Here is a tiny trained network, its code and every weight. The questions are about switching its units off for an input and a class, where a switched-off unit gives its printed mean instead of its output.

import numpy as np


def w(rows, s, z=0):
    codes = np.array(rows[::2]) - 128.0
    scale = np.full(codes.shape[1], s)
    scale[-1] = z or s
    return codes * scale


def f(y):
    return np.maximum(y, 0)


def log_softmax(a):
    a = a - a.max(-1, keepdims=True)
    return a - np.log(np.exp(a).sum(-1, keepdims=True))


def net(x, mask):
    res = np.array(x, float).reshape(1, 5) / 4 @ E
    y = f(res @ A[0][:, :-1].T + A[0][:, -1])
    res = res + np.where(mask, y, B[0][:, -1]) @ B[0][:, :-1]
    return log_softmax(res[-1] @ U[:, :-1].T + U[:, -1])


A, B = {}, {}
E = w([
[175,107,160,90,148,160],'x0',
[164,141,142,122,170,139],'x1',
[89,114,145,249,128,104],'x2',
[93,163,85,109,147,194],'x3',
[65,145,160,101,93,129],'x4',
],0.014)
A[0] = w([
[160,113,108,167,62,198,58],'n0',
[77,144,3,98,83,115,86],'n1',
[111,136,166,220,173,59,229],'n2',
[45,78,207,197,166,123,253],'n3',
[79,110,181,75,147,254,222],'n4',
[175,156,104,32,207,144,169],'n5',
],0.0082,0.0023)
B[0] = w([
[80,133,151,100,68,166,142],'n0',
[84,81,154,135,59,190,203],'n1',
[123,186,147,219,159,106,255],'n2',
[109,209,195,158,147,46,250],'n3',
[136,254,125,157,20,29,210],'n4',
[233,158,138,134,209,92,235],'n5',
],0.0081,0.009)
U = w([
[145,65,167,154,185,144,4],'0',
[214,50,8,177,195,172,161],'1',
[111,254,176,203,156,70,200],'2',
[51,81,87,153,73,116,109],'3',
],0.0069,0.0026)

Each question gives the input, the list of numbers given to net, and the class t.
The units are the neurons (one row each of A and B). Each row of codes is followed by its name. A weight is (code - 128) times the scale printed after its matrix; where a second scale follows, it is the last column's (A, B and U).
mask holds one flag per neuron, in row order. A switched-off neuron (its flag False) gives its mean, the last column of its row in B, instead of its output. The means were averaged over made-up inputs and are rounded, as every weight is.
A unit's drop is (log p(t) with every unit on - log p(t) with that unit switched off) / (log p(t) with every unit on - log p(t) with every unit switched off).
The circuit of an input: a set's keep is (log p(t) with only the set's units on - log p(t) with every unit switched off) / (log p(t) with every unit on - log p(t) with every unit switched off). Starting from all 6 units, units are removed one at a time, each time the one whose removal leaves the highest keep (on an exact tie, the one counted first), for as long as the keep stays at least 0.8.
units of the circuit, in order: the units of the circuit, biggest drop first
most important unit: the unit with the biggest drop
k most important neurons: the k neurons with the biggest drops, biggest first
drop of u: that unit's drop, to one decimal
input [2,-7,-1,-6,-2], class 0: units of the circuit, in order	[n4; n3]
input [-7,-8,-6,5,3], class 3: most important unit	n1
input [7,-3,-6,-6,0], class 1: units of the circuit, in order	[n3; n2]
input [6,-2,1,-8,-6], class 1: units of the circuit, in order	[n4; n3]
input [-5,3,-1,0,-8], class 1: 2 most important neurons	[n3; n4]
input [5,-1,0,0,-3], class 1: units of the circuit, in order	[n3; n2]
input [-5,4,-3,4,-5], class 1: units of the circuit, in order	[n3; n2]
input [-6,-4,-6,4,8], class 3: 3 most important neurons	[n1; n3; n2]
input [-2,-4,-3,-3,1], class 3: 3 most important neurons	[n5; n3; n2]
input [-2,-8,-2,2,-5], class 3: 2 most important neurons	[n5; n1]
input [3,-7,-3,-6,4], class 3: drop of n3	0.2
input [1,-2,-1,-5,-4], class 1: drop of n4	0.3
input [3,3,-4,-4,-5], class 1: drop of n3	0.2
input [-5,-7,-5,8,8], class 3: units of the circuit, in order	[n1]
